J337: [ 43.4  11.7  20.6  13.8  12.4 -31.5 -17.4  79.8 -34.7 -14.1 -20.2  -8.6
  43.1  29.6  23.7  47.0  23.3  -6.7  14.6  67.2  -6.0 -20.5 -34.9  49.3
 -35.8 -32.6]
J53: [-18.9 -10.8   6.2  28.5  36.3 -10.3  35.5  64.5  54.3  -5.8  -5.2  -8.3
 -30.5  52.0 -30.6  15.7  -5.7  45.8 -23.7  22.1   6.0  70.3 -38.5   1.7
   6.4 -16.9]
J285: [ 37.6  -4.7  18.0 -33.9 -19.3  17.0  12.9 -47.7  28.6  35.6  51.8 -20.0
 -17.5  -7.2  16.7 -13.6 -32.4 -85.4  -5.5 -63.3  38.7  -4.6  30.8  -9.0
 -12.6   9.4]
J958: [ 20.6  -6.7 -31.5  -6.0  49.3  14.7  43.4  67.2  23.7 -34.9  23.3  12.4
 -17.4  47.0  11.7  13.8 -35.8  43.1 -20.2  79.8  -8.6 -34.7 -32.6  29.6
 -14.1 -20.5]
J234: [  1.5  40.9 -10.6   1.5 -16.0  26.6  24.9 -37.7 -49.1   6.1 -19.0  10.8
  15.7 -35.8  16.3   3.5   6.0   0.6 -30.8  82.6 -20.8  67.9 -34.2  37.0
  37.9   1.2]
J560: [-34.2 -35.7  -7.8  45.8  -0.5 -39.3 -71.9  24.6 -16.8 -25.3 -30.8   9.0
  18.3  -2.0 -24.3  -7.5  67.9  45.7  56.7 -48.7  -9.7 -28.2  16.1 -32.1
   3.7  21.7]
order: [-38.5   1.7   6.4 -16.9 -18.9 -10.8   6.2  28.5  36.3 -10.3  35.5  64.5
  54.3  -5.8  -5.2  -8.3 -30.5  52.0 -30.6  15.7  -5.7  45.8 -23.7  22.1
   6.0  70.3] -> J53
order: [-35.8 -34.9 -34.7 -32.6 -31.5 -20.5 -20.2 -17.4 -14.1  -8.6  -6.7  -6.0
  11.7  12.4  13.8  14.7  20.6  23.3  23.7  29.6  43.1  43.4  47.0  49.3
  67.2  79.8] -> J958
order: [  1.2  37.9  37.0 -34.2  67.9 -20.8  82.6 -30.8   0.6   6.0   3.5  16.3
 -35.8  15.7  10.8 -19.0   6.1 -49.1 -37.7  24.9  26.6 -16.0   1.5 -10.6
  40.9   1.5] -> J234
order: [ 23.3  29.6 -32.6 -14.1 -20.2  79.8  47.0  -8.6  12.4 -34.7  11.7 -31.5
 -20.5  14.7  43.1 -34.9  67.2 -35.8  -6.7  23.7  43.4  -6.0  13.8 -17.4
  49.3  20.6] -> J958
order: [ 20.6  14.7  11.7  -6.7 -31.5  -6.0 -34.9 -17.4  12.4 -32.6 -34.7  -8.6
  43.1 -14.1  29.6  43.4  67.2  23.7  23.3 -35.8  13.8  79.8  49.3  47.0
 -20.5 -20.2] -> J958
order: [ 37.9   1.2   1.5  40.9 -10.6   1.5 -16.0  26.6  24.9 -37.7 -49.1   6.1
 -19.0  10.8  15.7 -35.8  16.3   3.5   6.0   0.6 -30.8  82.6 -20.8  67.9
 -34.2  37.0] -> J234

J234: [ 32.0  22.6  22.9 -68.9  67.6  18.3  14.4  25.8 -36.9   2.9  27.0  43.0
   8.0 -24.9 -24.0 -67.3 -31.2   9.6 -10.7   3.8 -37.1 -14.9  -1.3 -41.2
  17.5 -37.8  41.4 -36.6 -50.1  18.9 -16.4  12.4 -55.3  22.0  37.8 -33.4
  13.7]
J560: [-50.2 -24.0  32.0  67.6 -37.1  17.5 -55.3   9.6  22.6  13.7 -10.7  43.0
 -36.9   3.8  37.8 -41.2  27.0 -36.6 -67.3  41.4   2.9  18.9  12.4 -31.2
  22.9 -14.9  18.3  25.8  22.0  -1.3 -33.4 -16.4   8.1  14.4 -24.9 -68.9
 -37.8]
J948: [ 28.6  18.1  69.1   4.8   6.2  41.1 -74.6 -39.2   7.9  18.1   6.5 -51.7
   3.5   5.8 -50.1  85.7 -22.8  12.3  -9.9 -46.8  32.3 -52.0  68.9  49.6
   1.1  14.2 -19.8  -5.5 -15.8 -27.9 -10.0  29.7  32.6   3.2  -3.4 -22.5
 -16.0]
J285: [ -1.3  12.4  43.0 -24.9 -31.2  41.4   2.9   3.8  14.4 -55.3  22.9 -37.8
  13.7   9.6 -33.4  25.8  27.0  67.6 -41.2 -50.1  32.0 -10.7  18.3  17.5
 -36.9 -16.4 -68.9  22.6 -24.0 -37.1 -67.3  37.8  22.0  18.9   8.1 -14.9
 -36.6]
order: [ 37.8 -33.4  13.7  32.0  22.6  22.9 -68.9  67.6  18.3  14.4  25.8 -36.9
   2.9  27.0  43.0   8.0 -24.9 -24.0 -67.3 -31.2   9.6 -10.7   3.8 -37.1
 -14.9  -1.3 -41.2  17.5 -37.8  41.4 -36.6 -50.1  18.9 -16.4  12.4 -55.3
  22.0] -> J234
order: [-67.3  41.4   2.9  18.9  12.4 -31.2  22.9 -14.9  18.3  25.8  22.0  -1.3
 -33.4 -16.4   8.1  14.4 -24.9 -68.9 -37.8 -50.2 -24.0  32.0  67.6 -37.1
  17.5 -55.3   9.6  22.6  13.7 -10.7  43.0 -36.9   3.8  37.8 -41.2  27.0
 -36.6] -> J560
order: [-37.8 -68.9 -24.9  14.4   8.1 -16.4 -33.4  -1.3  22.0  25.8  18.3 -14.9
  22.9 -31.2  12.4  18.9   2.9  41.4 -67.3 -36.6  27.0 -41.2  37.8   3.8
 -36.9  43.0 -10.7  13.7  22.6   9.6 -55.3  17.5 -37.1  67.6  32.0 -24.0
 -50.2] -> J560
order: [-36.6 -14.9   8.1  18.9  22.0  37.8 -67.3 -37.1 -24.0  22.6 -68.9 -16.4
 -36.9  17.5  18.3 -10.7  32.0 -50.1 -41.2  67.6  27.0  25.8 -33.4   9.6
  13.7 -37.8  22.9 -55.3  14.4   3.8   2.9  41.4 -31.2 -24.9  43.0  12.4
  -1.3] -> J285
order: [ 22.0 -37.8  13.7 -31.2 -37.1  37.8 -55.3   8.1 -10.7   3.8 -67.3  67.6
 -24.0  14.4 -14.9  18.3  12.4  27.0 -68.9  22.6   2.9 -24.9 -50.1   9.6
  43.0 -33.4  22.9 -36.6  25.8 -41.2  -1.3 -16.4  18.9  32.0  17.5 -36.9
  41.4] -> J285

J560: [-22.2  -0.9  85.4  31.7  15.1  39.1]
J53: [  3.3 -11.8 -11.7  42.7  25.8 -48.6]
J958: [-11.7   3.3  42.7 -11.8 -48.7  25.8]
J158: [ 0.7 21.0 74.6 15.3 15.1 45.8]
order: [ -0.9  39.1 -22.2  31.7  15.1  85.4] -> J560
order: [ 15.1  39.1 -22.2  85.4  31.7  -0.9] -> J560
order: [-48.6 -11.8 -11.7   3.3  25.8  42.7] -> J53
order: [ 25.8 -11.7   3.3  42.7 -11.8 -48.7] -> J958
order: [ 39.1 -22.2  -0.9  85.4  31.7  15.1] -> J560

J53: [-17.1  -2.2  -8.1  -8.1   9.4  -2.3  -3.2   2.6 -11.7  11.2  11.9   8.8
   4.4   2.2 -10.3  11.0  -3.5  10.0  -8.2 -12.1   5.8  -1.8   2.1  -2.5
   4.6  17.0   6.9  -0.3  -1.6  -2.9   1.8   0.8  13.2   3.1 -12.4  -3.6
  13.8   4.1]
J158: [ 93.5  -7.3  26.6  25.7 -47.5  22.6   4.2 -20.6  47.5 -56.7 -40.1 -48.2
 -27.7 -22.1  55.9 -57.8  35.5 -59.5  34.6  90.7 -21.0  11.1  -8.5  25.0
 -19.0 -94.0  16.7  -8.3   2.4  23.9 -18.6  -7.5 -57.7 -18.3  77.4  28.2
 -42.6  -2.7]
J561: [ 25.0  -8.5 -94.0 -40.1 -22.1  90.7 -19.0  -7.3   4.3 -27.7 -47.5  93.5
 -20.6 -56.7 -42.6  -8.3 -18.3  77.4  35.5  -2.7  23.9 -21.0  22.6  26.6
  -7.5   2.4 -57.8  28.2  47.5  11.1  25.7 -48.2  34.6 -18.6 -57.7  16.7
 -59.5  55.9]
J285: [ 0.4 -1.2  0.9 -0.4  1.6 -5.5 -2.0  1.6  0.6  0.8  5.3  5.5 -2.9 -0.3
 -4.5 -0.4 -2.7  1.5  0.4 -2.2 -2.3  3.0 -4.5  2.1  5.1  0.1  2.3 -0.2
  4.9  0.4  5.0  1.2 -2.4 -0.6  4.6 -1.4 -2.3 -3.7]
order: [ 35.5 -59.5  34.6  90.7 -21.0  11.1  -8.5  25.0 -19.0 -94.0  16.7  -8.3
   2.4  23.9 -18.6  -7.5 -57.7 -18.3  77.4  28.2 -42.6  -2.7  93.5  -7.3
  26.6  25.7 -47.5  22.6   4.2 -20.6  47.5 -56.7 -40.1 -48.2 -27.7 -22.1
  55.9 -57.8] -> J158
order: [ -2.7  93.5  -7.3  26.6  25.7 -47.5  22.6   4.2 -20.6  47.5 -56.7 -40.1
 -48.2 -27.7 -22.1  55.9 -57.8  35.5 -59.5  34.6  90.7 -21.0  11.1  -8.5
  25.0 -19.0 -94.0  16.7  -8.3   2.4  23.9 -18.6  -7.5 -57.7 -18.3  77.4
  28.2 -42.6] -> J158

J389: [  0.0 -38.0   3.4 -82.8]
J234: [ 43.1  29.2 -77.2  30.5]
J958: [-17.7  -2.4  87.0  88.3]
J561: [ 43.1  29.2  30.4 -77.2]
J950: [ 92.8  28.6 -93.9  24.9]
J158: [ 28.6 -93.9  24.8  92.8]
J560: [ 43.1  55.4  30.4 -77.2]
order: [-77.2  30.4  29.2  43.1] -> J561
order: [ 43.1  30.4 -77.2  55.4] -> J560
order: [ 92.8  28.6 -93.9  24.8] -> J158
order: [ 92.8  24.8 -93.9  28.6] -> J158

J950: [-34.5  64.0  59.0   6.1]
J285: [  6.0  64.0 -34.4  18.3]
J53: [-34.5   6.0  64.0  18.3]
order: [ 18.3 -34.4  64.0   6.0] -> J285
order: [-34.5   6.1  59.0  64.0] -> J950
order: [ 18.3  64.0   6.0 -34.5] -> J53
order: [  6.1  59.0  64.0 -34.5] -> J950
order: [-34.5   6.0  18.3  64.0] -> J53

J234: [ 18.7  22.9  47.7 -77.9  12.1 -31.9]
J285: [-31.9  47.7  18.7 -77.8  22.9  12.1]
J389: [ 18.7 -15.7  47.7 -77.9  12.1 -31.9]
order: [-77.9 -31.9  12.1  18.7  22.9  47.7] -> J234
order: [-31.9  12.1 -77.9  47.7  22.9  18.7] -> J234

J53: [ -8.3 -24.3 -10.7   5.6   5.8 -21.6  13.6  -1.6   2.8  10.5 -17.0  -1.5
   5.7  13.7  18.7   4.6 -11.9 -10.4   6.5  68.4  -7.8  -4.0   3.6   8.9
   0.4  15.3   1.6  17.8  -9.7  12.8   0.4 -10.4   7.8   7.7  -1.7   9.0
   3.5   3.0]
J351: [  7.3  -9.3  -0.6   7.6 -38.6  -4.4   9.5 -12.6   4.5   6.8  37.4   4.1
  -4.3   2.9  25.8 -19.0  28.4  25.5  -3.2  19.6   5.2  -6.5  -2.9  17.9
  43.0   0.4  -0.6  -7.3  -0.7   9.0  -7.7   0.4 -17.9  -1.9  -9.4   1.9
  -1.8   9.7]
J234: [ -5.2  17.8  -2.2  -5.6  -3.8  14.1 -12.5  -7.3   6.5  -0.5  -4.5  -8.5
 -14.4   6.6  19.0 -13.4  26.4   1.3  18.1  28.9  -7.1  -4.3  10.8 -13.3
 -10.7  -7.4  -5.2  19.8 -17.6 -16.6  11.4  -4.7  26.3   2.7 -24.8  -8.6
 -15.8  15.0]
J337: [-16.6  -8.6  -2.2  -4.3 -10.7  -3.8  14.1  18.1  -7.1  18.9  10.8 -13.3
 -13.4 -12.6 -24.8 -14.4  -5.2  -5.2 -17.6  17.8  11.4  -4.7  19.8   6.6
  26.4   2.7 -15.8   1.3  15.0  -4.5  -7.4  -8.5  -7.3   6.5  28.9  26.3
  -5.6  -0.5]
J158: [-19.1   8.4  -2.6   9.8 -25.5   7.2  10.1  18.6  -1.3   6.0  20.3   9.5
   5.7 -18.8  26.1  23.7 -23.7   1.4  -3.4 -18.0  13.5 -16.0 -15.9   2.7
   8.8  -8.6   8.8 -14.8   1.4   9.2  11.4  -2.0  -4.5  -4.7 -12.4  15.9
  -7.0   3.3]
J561: [-10.6 -18.4   0.1   4.8   1.8   4.3 -14.1  12.7   5.5 -17.9  -3.6   4.2
  11.4  -8.1 -48.9   7.5 -17.8  -4.9   0.3  -3.5 -16.6 -36.1   4.5   9.9
 -16.8  -9.8  -9.7   0.9  -8.5   8.5  -4.2  -3.1  -3.7  -5.5   4.5  -3.7
  -4.4  -3.7]
J389: [-14.4  -4.7  18.1  26.4  19.8  10.8 -13.4   6.5  -5.2  11.4 -15.8  17.8
  -4.5 -16.6 -24.8  26.3 -17.6  -7.4  -7.1 -12.5 -10.7  28.9  15.0  -8.5
   2.7 -13.3  -5.2  -8.6   6.6  14.1  -5.6  18.9  -3.8   1.3  -0.5  -2.2
  -4.3  -7.3]
J950: [-14.4  -4.7  18.1  26.4  19.8  10.8 -13.4   6.5  -5.2  11.4 -15.8  17.8
  -4.5 -16.6 -24.8  26.3 -17.6  -7.4  -7.1 -12.5 -10.7  28.9  15.0  -8.5
   2.7 -13.3  -5.2  -8.6   6.6  14.1  -5.6  18.9  -3.8   1.3   2.7 -22.8
 -13.6   5.8]
J560: [-17.5 -11.4 -13.1 -17.4  21.0  -9.6   1.7  -3.2  -0.2   4.1 -29.4  -7.6
  -4.1  13.1   1.3 -37.5  23.5  -5.6  -8.6   5.9   5.9  39.3  -8.9  10.3
  -3.8 -22.4  -5.3  -0.6  33.0   1.8  -8.0   6.0 -28.8  -0.4 -11.2  -3.0
  -9.3  31.6]
J958: [ 10.3  -8.6   1.7   6.0 -29.4  -0.6   5.9 -17.4  13.1 -17.5  31.6  -3.0
   5.9 -28.8  -9.3 -37.5  21.0  -9.6 -11.2  39.4  -8.9  23.5 -22.4  -3.8
  -7.6  -5.3  -0.4   1.3 -11.4  33.0   4.1   1.8  -3.2  -8.0  -4.1 -13.1
  -5.6  -0.2]
J285: [-16.1   2.1  -2.6  19.6 -11.0   8.8  -4.9  22.3  -5.6  -8.2  -8.4  -3.7
  -1.6 -23.1 -34.8   5.9  -4.6  13.5 -22.8  12.1  20.7   7.9 -11.2   9.6
   6.3  -0.8 -16.6 -12.3 -14.9  14.5  -1.8   1.3   4.5 -12.8  -3.7   9.4
   5.7   4.7]
J948: [  8.6   3.7  13.3   7.8  -0.6  -3.0   8.0 -47.0 -11.2 -14.6  19.3  15.5
   2.9   1.0 -67.0  11.5  -8.9  -9.4  16.5  17.7  -0.9  10.0 -12.6   8.6
   4.2  -6.2  -2.9 -15.3   3.9 -29.5   4.5   7.6   4.5   5.9   1.9  11.3
  -4.7   3.4]
order: [  5.9 -17.4  13.1 -17.5  31.6  -3.0   5.9 -28.8  -9.3 -37.5  21.0  -9.6
 -11.2  39.4  -8.9  23.5 -22.4  -3.8  -7.6  -5.3  -0.4   1.3 -11.4  33.0
   4.1   1.8  -3.2  -8.0  -4.1 -13.1  -5.6  -0.2  10.3  -8.6   1.7   6.0
 -29.4  -0.6] -> J958
order: [-48.9 -36.1 -18.4 -17.9 -17.8 -16.8 -16.6 -14.1 -10.6  -9.8  -9.7  -8.5
  -8.1  -5.5  -4.9  -4.4  -4.2  -3.7  -3.7  -3.7  -3.6  -3.5  -3.1   0.1
   0.3   0.9   1.8   4.2   4.3   4.5   4.5   4.8   5.5   7.5   8.5   9.9
  11.4  12.7] -> J561
order: [-24.8 -17.6 -16.6 -15.8 -14.4 -13.4 -13.3 -12.5 -10.7  -8.6  -8.5  -7.4
  -7.3  -7.1  -5.6  -5.2  -5.2  -4.7  -4.5  -4.3  -3.8  -2.2  -0.5   1.3
   2.7   6.5   6.6  10.8  11.4  14.1  15.0  17.8  18.1  18.9  19.8  26.3
  26.4  28.9] -> J389
order: [  4.5 -12.8  -3.7   9.4   5.7   4.7 -16.1   2.1  -2.6  19.6 -11.0   8.8
  -4.9  22.3  -5.6  -8.2  -8.4  -3.7  -1.6 -23.1 -34.8   5.9  -4.6  13.5
 -22.8  12.1  20.7   7.9 -11.2   9.6   6.3  -0.8 -16.6 -12.3 -14.9  14.5
  -1.8   1.3] -> J285

J389: [-53.6 -67.0 -48.3 -68.5 -52.7 -65.7 -67.4 -63.4 -60.5 -63.2]
J950: [ 1.4  0.0  7.0  0.6  6.7  0.6 -0.7  3.2 -1.4 -1.1]
J234: [  2.2 -10.3 -21.9  -6.6  -6.1 -13.3  -6.9 -17.8  -9.5   2.0]
J560: [ 27.8 -10.9  15.5  -8.2  29.9   9.9   4.5  12.9  29.6  -7.5]
J158: [-10.2  -3.3  14.6   1.8  17.4  -1.3  -6.7   9.9 -17.8 -13.4]
J958: [ 0.2  0.2 -1.2  0.1 -1.1  0.1  0.4 -0.5  0.7  0.7]
J285: [ -7.5   9.9  29.9  15.6  29.6  12.9   4.5  27.8 -10.9  -8.2]
order: [ -9.5 -10.3  -6.9  -6.1 -21.9 -13.3 -17.8   2.0   2.2  -6.6] -> J234
order: [ -8.2 -10.9  27.8   4.5  12.9  29.6  15.6  29.9   9.9  -7.5] -> J285

